x =
[ -6.40  -1.78  -6.43  -4.53  -7.83  20.74  -6.01 -12.75  -2.72 -10.60
  -5.51  -3.09  -8.14 -10.85]
The entry just right of -4.53: -7.83
Which number is the largest entry?
Answer: 20.74
The entry just right of -6.43: -4.53
Which number is the entry just right of -1.78?
Answer: -6.43
Which number is the entry just right of the largest entry?
Answer: -6.01

m =
[[ 37.3 -18.4 -43.6  46.1 -37.4 -28.4 -39.0 -45.9  57.0 -42.1]
 [-73.2 -13.4  22.8  20.0  24.6 -12.7 -48.5  46.1   9.2  17.5]
 [ 12.3  17.4   7.2 -25.3 -43.1 -31.2  16.6 -26.4  51.4  -1.8]
 [ 60.5 -31.2 -59.5 -47.7 -51.0 -32.6 -47.8  20.8 -57.0 -42.0]
 [-56.6 -71.8 -53.3  63.1  -1.7   8.0 -32.5  43.7  -2.0  69.0]
 [ 18.1 -13.6  30.1 -34.1 -67.7 -36.7  49.8 -64.7 -68.3  34.1]
 [-19.2  46.7 -25.7 -33.5  32.6  -8.6 -27.5   4.3 -60.7  14.3]
 [ -5.2  53.9 -53.2 -59.4 -47.4  14.5  47.5 -51.9 -44.0 -18.5]
 [ 70.6  22.6 -49.7 -71.0  25.2 -28.6 -71.1 -12.6 -71.4 -73.1]
 [ 47.3  44.2   8.7  53.1 -69.5 -25.6   2.4  35.5  -2.1  23.3]
 [-40.8 -19.9  65.8 -23.5  22.2  57.6 -50.1  33.4  47.2 -74.5]
 [-50.3  13.8  74.3  68.8 -17.1 -72.7 -45.5  49.1 -50.9  66.5]
 [ 60.8 -23.2  70.9 -68.7 -70.9 -17.3  58.2  -5.6 -48.6  10.5]]
Counting starts at 0.
The entry directly below -53.3 is 30.1
Which number is the entry in row 2 and column 0?
A: 12.3
Which number is the entry in the top-right corner?
A: -42.1
The entry at row 0, column 1: -18.4
Which number is the bottom-left entry?
A: 60.8
The entry in row 0 and column 0 -> 37.3
The entry just right of 9.2 is 17.5
The entry just left of the largest entry is 13.8
Which number is the entry just left of 8.7?
A: 44.2
Which number is the entry just left of -71.8?
A: -56.6
The bottom entry of the column that holds the largest entry is 70.9
Which number is the smallest entry?
A: -74.5
The entry just right of -28.6 is -71.1
The entry directly above 14.5 is -8.6
The entry in row 0 and column 2: -43.6
Which number is the entry directly above 49.1?
A: 33.4
The entry just left of 44.2 -> 47.3
The entry just right of -59.5 is -47.7
The entry in the bottom-right corner is 10.5
Which number is the entry directly above the smallest entry?
A: 23.3
The entry just left of 34.1 -> -68.3
The entry just right of -45.5 is 49.1
The entry in row 2 and column 2 -> 7.2
Which number is the entry in row 1 and column 0?
A: -73.2
The entry just right of -12.6: -71.4
The entry just right of -17.1: -72.7
The entry just left of -39.0: -28.4
The entry just right of -19.9 is 65.8
Which number is the entry directly above -71.0?
A: -59.4
The entry directly below -13.6 -> 46.7

[[-0.087  0.193 -0.061  0.043 -0.002 -0.053  0.007  0.000 -0.103 -0.054
  -0.002 -0.053 -0.221  0.068  0.071]
 [-0.001 -0.046 -0.117 -0.024 -0.030  0.051 -0.048  0.011 -0.131 -0.243
  -0.093 -0.120 -0.096 -0.072 -0.020]
 [-0.154  0.123 -0.024 -0.057 -0.019 -0.022 -0.030 -0.168  0.007  0.013
  -0.057  0.124  0.071 -0.124 -0.031]
 [-0.145 -0.020  0.035 -0.014 -0.090 -0.097 -0.009 -0.065 -0.025  0.177
   0.114 -0.060 -0.136 -0.038 -0.031]
 [-0.050  0.029  0.049 -0.229  0.067 -0.001 -0.050  0.007  0.077  0.048
  -0.114 -0.063  0.097  0.050 -0.049]
 [-0.021 -0.156 -0.015  0.077  0.167 -0.011 -0.054 -0.030  0.059 -0.152
   0.073  0.007 -0.101 -0.082  0.002]
 [-0.066  0.034 -0.076  0.013 -0.034  0.004 -0.016  0.046 -0.017  0.063
   0.083 -0.053 -0.306 -0.075  0.013]
 [-0.040 -0.040 -0.011  0.128 -0.052  0.001  0.024  0.060  0.046  0.074
   0.078 -0.022  0.048 -0.243  0.024]
 [-0.050  0.117 -0.057 -0.023  0.161  0.025 -0.058 -0.100  0.062  0.236
   0.100  0.096  0.130  0.089 -0.011]
 [-0.092 -0.207 -0.022 -0.114 -0.047 -0.120 -0.058 -0.046 -0.071 -0.002
   0.056  0.024  0.004  0.002 -0.073]
 [-0.019  0.037 -0.083 -0.059 -0.162 -0.122 -0.023 -0.156 -0.003 -0.067
  -0.120 -0.063 -0.119 -0.165 -0.019]
 [ 0.015 -0.107 -0.106 -0.120 -0.077 -0.129 -0.036 -0.110  0.112  0.002
  -0.153 -0.069 -0.022 -0.180 -0.014]
 [ 0.068  0.031 -0.094 -0.039 -0.020 -0.021 -0.061 -0.010 -0.024 -0.157
  -0.001 -0.056 -0.036 -0.176 -0.050]
 [-0.012  0.153  0.024  0.009 -0.074  0.029 -0.021 -0.080 -0.133  0.055
  -0.024 -0.057  0.036 -0.131  0.015]
 [ 0.016 -0.186  0.034 -0.133 -0.040  0.028 -0.037 -0.031 -0.032 -0.038
  -0.014 -0.037  0.028 -0.151 -0.018]]
The entry just left of -0.107: 0.015
Find the 5th entry in reading order.
-0.002
Find the first entry in reading order.
-0.087
The largest entry: 0.236
Find the entry just left of the largest entry.
0.062
The entry just right of the largest entry -> 0.100
Find the 3rd largest entry.
0.177
The entry just left of -0.122: -0.162
The entry just left of -0.072 is -0.096
The entry just right of the centre entry: 0.046
The third entry in reading order: -0.061
Find the entry just right of -0.082.
0.002
Find the entry just left of -0.015.
-0.156
Find the entry just left of -0.073.
0.002

W = [-721  655  568  -59  205  154]
Find the entry just left of 655.
A: -721
The 1st entry from the right -> 154

[ 23.9  -9.0  13.1   7.0   1.2 -31.5   1.3  13.4   2.9  67.9  -3.0]
The entry at the centre: -31.5
The entry just left of the centre entry is 1.2
The entry just left of the largest entry -> 2.9

a =
[[ 23.5 -34.8  47.5  -2.8  -9.3  -9.3   1.2  30.7   6.4  26.1]
 [ 23.5   4.2  13.0  -2.8  -9.3  -9.3   1.2  10.9   1.5  16.0]
 [ 23.5   4.2   1.1  -2.8  -9.3  -9.3   1.2  10.9  32.7  16.0]
 [ 23.5   4.2 -45.5 -78.6  -9.3  -9.3   1.2   5.0   1.5   9.5]]
Counting starts at 0.
The bottom-right entry -> 9.5
The entry at row 0, column 2 -> 47.5
The entry in row 0 and column 1 -> -34.8
The bottom-left entry is 23.5
The entry at row 0, column 0 -> 23.5
The entry at row 1, column 2: 13.0
The entry directly above the smallest entry: -2.8
Find the minimum.
Answer: -78.6
Find the entry in the top-right corner.
Answer: 26.1
The entry in row 1 and column 0 -> 23.5
Find the entry directly below 26.1.
Answer: 16.0
The bottom entry of the column that holds the largest entry is -45.5
Find the entry directly below -34.8.
Answer: 4.2
The entry at row 2, column 2 is 1.1
Find the entry just right of the smallest entry.
Answer: -9.3
The entry just left of 32.7 -> 10.9
Find the entry in row 2 and column 0.
Answer: 23.5
